Below is a small trained network, with its code and all its weights. Each question gives an input and a class and asks what happens when units are switched off, that is, made to give their printed mean instead of their output.

import numpy as np


def w(rows, s, z=0):
    codes = np.array(rows[::2]) - 128.0
    scale = np.full(codes.shape[1], s)
    scale[-1] = z or s
    return codes * scale


def f(y):
    return y / 2 * (1 + np.tanh(0.7978845608 * (y + 0.044715 * y**3)))


def log_softmax(a):
    a = a - a.max(-1, keepdims=True)
    return a - np.log(np.exp(a).sum(-1, keepdims=True))


def net(x, mask):
    res = np.array(x, float).reshape(1, 7) / 4 @ E
    y = f(res @ A[0][:, :-1].T + A[0][:, -1])
    res = res + np.where(mask, y, B[0][:, -1]) @ B[0][:, :-1]
    return log_softmax(res[-1] @ U[:, :-1].T + U[:, -1])


A, B = {}, {}
E = w([
[171,229,61],'x0',
[64,152,125],'x1',
[128,129,127],'x2',
[130,130,129],'x3',
[150,207,255],'x4',
[128,128,129],'x5',
[127,128,128],'x6',
],0.0094)
A[0] = w([
[150,183,84,2],'N0',
[23,153,122,38],'N1',
[122,90,67,52],'N2',
[254,70,135,90],'N3',
[109,71,165,73],'N4',
[111,81,162,25],'N5',
[113,84,161,47],'N6',
[108,70,161,47],'N7',
],0.0096,0.0042)
B[0] = w([
[170,174,93,177],'N0',
[83,222,158,159],'N1',
[162,172,250,235],'N2',
[38,197,137,254],'N3',
[165,137,72,216],'N4',
[165,195,103,158],'N5',
[158,178,110,162],'N6',
[148,153,95,196],'N7',
],0.026,0.0025)
U = w([
[140,87,90,251],'0',
[213,134,22,15],'1',
[127,73,100,213],'2',
[199,89,198,54],'3',
[8,125,54,2],'4',
[129,62,83,194],'5',
],0.012,0.009)

Each question gives the input, the list of numbers given to net, and the class t.
The units are the neurons (one row each of A and B). Each row of codes is followed by its name. A weight is (code - 128) times the scale printed after its matrix; where a second scale follows, it is the last column's (A, B and U).
mask holds one flag per neuron, in row order. A switched-off neuron (its flag False) gives its mean, the last column of its row in B, instead of its output. The means were averaged over made-up inputs and are rounded, as every weight is.
A unit's drop is (log p(t) with every unit on - log p(t) with that unit switched off) / (log p(t) with every unit on - log p(t) with every unit switched off).
The circuit of an input: a set's keep is (log p(t) with only the set's units on - log p(t) with every unit switched off) / (log p(t) with every unit on - log p(t) with every unit switched off). Starting from all 8 units, units are removed one at a time, each time the one whose removal leaves the highest keep (on an exact tie, the one counted first), for as long as the keep stays at least 0.8.
circuit, biggest first: the units of the circuit, biggest drop first
unit that matters most: the unit with the biggest drop
top k neurons: the k neurons with the biggest drops, biggest first
drop of u: that unit's drop, to one decimal
input [-7,-7,-8,5,-3,-2,1], class 1: circuit, biggest first -> (N4; N5)
input [-8,6,-6,-4,-7,8,2], class 1: top 3 neurons -> (N4; N7; N5)
input [-1,-7,2,2,1,-5,2], class 4: top 2 neurons -> (N3; N2)
input [-8,-5,2,7,6,-2,2], class 1: circuit, biggest first -> (N4; N5; N7)
input [2,-7,4,-6,4,0,-6], class 4: top 2 neurons -> (N3; N2)
input [-8,-5,4,4,-1,5,4], class 1: unit that matters most -> N4
input [7,-8,4,3,5,7,-8], class 4: top 3 neurons -> (N3; N2; N4)
input [-3,-5,-2,3,2,-3,-3], class 4: top 2 neurons -> (N3; N2)
input [5,-8,-4,7,-2,4,1], class 4: drop of N3 -> 0.8
input [-5,-3,-6,-1,-7,4,-1], class 3: drop of N2 -> 1.4
input [-7,-1,8,5,-8,-3,4], class 3: drop of N7 -> -0.1
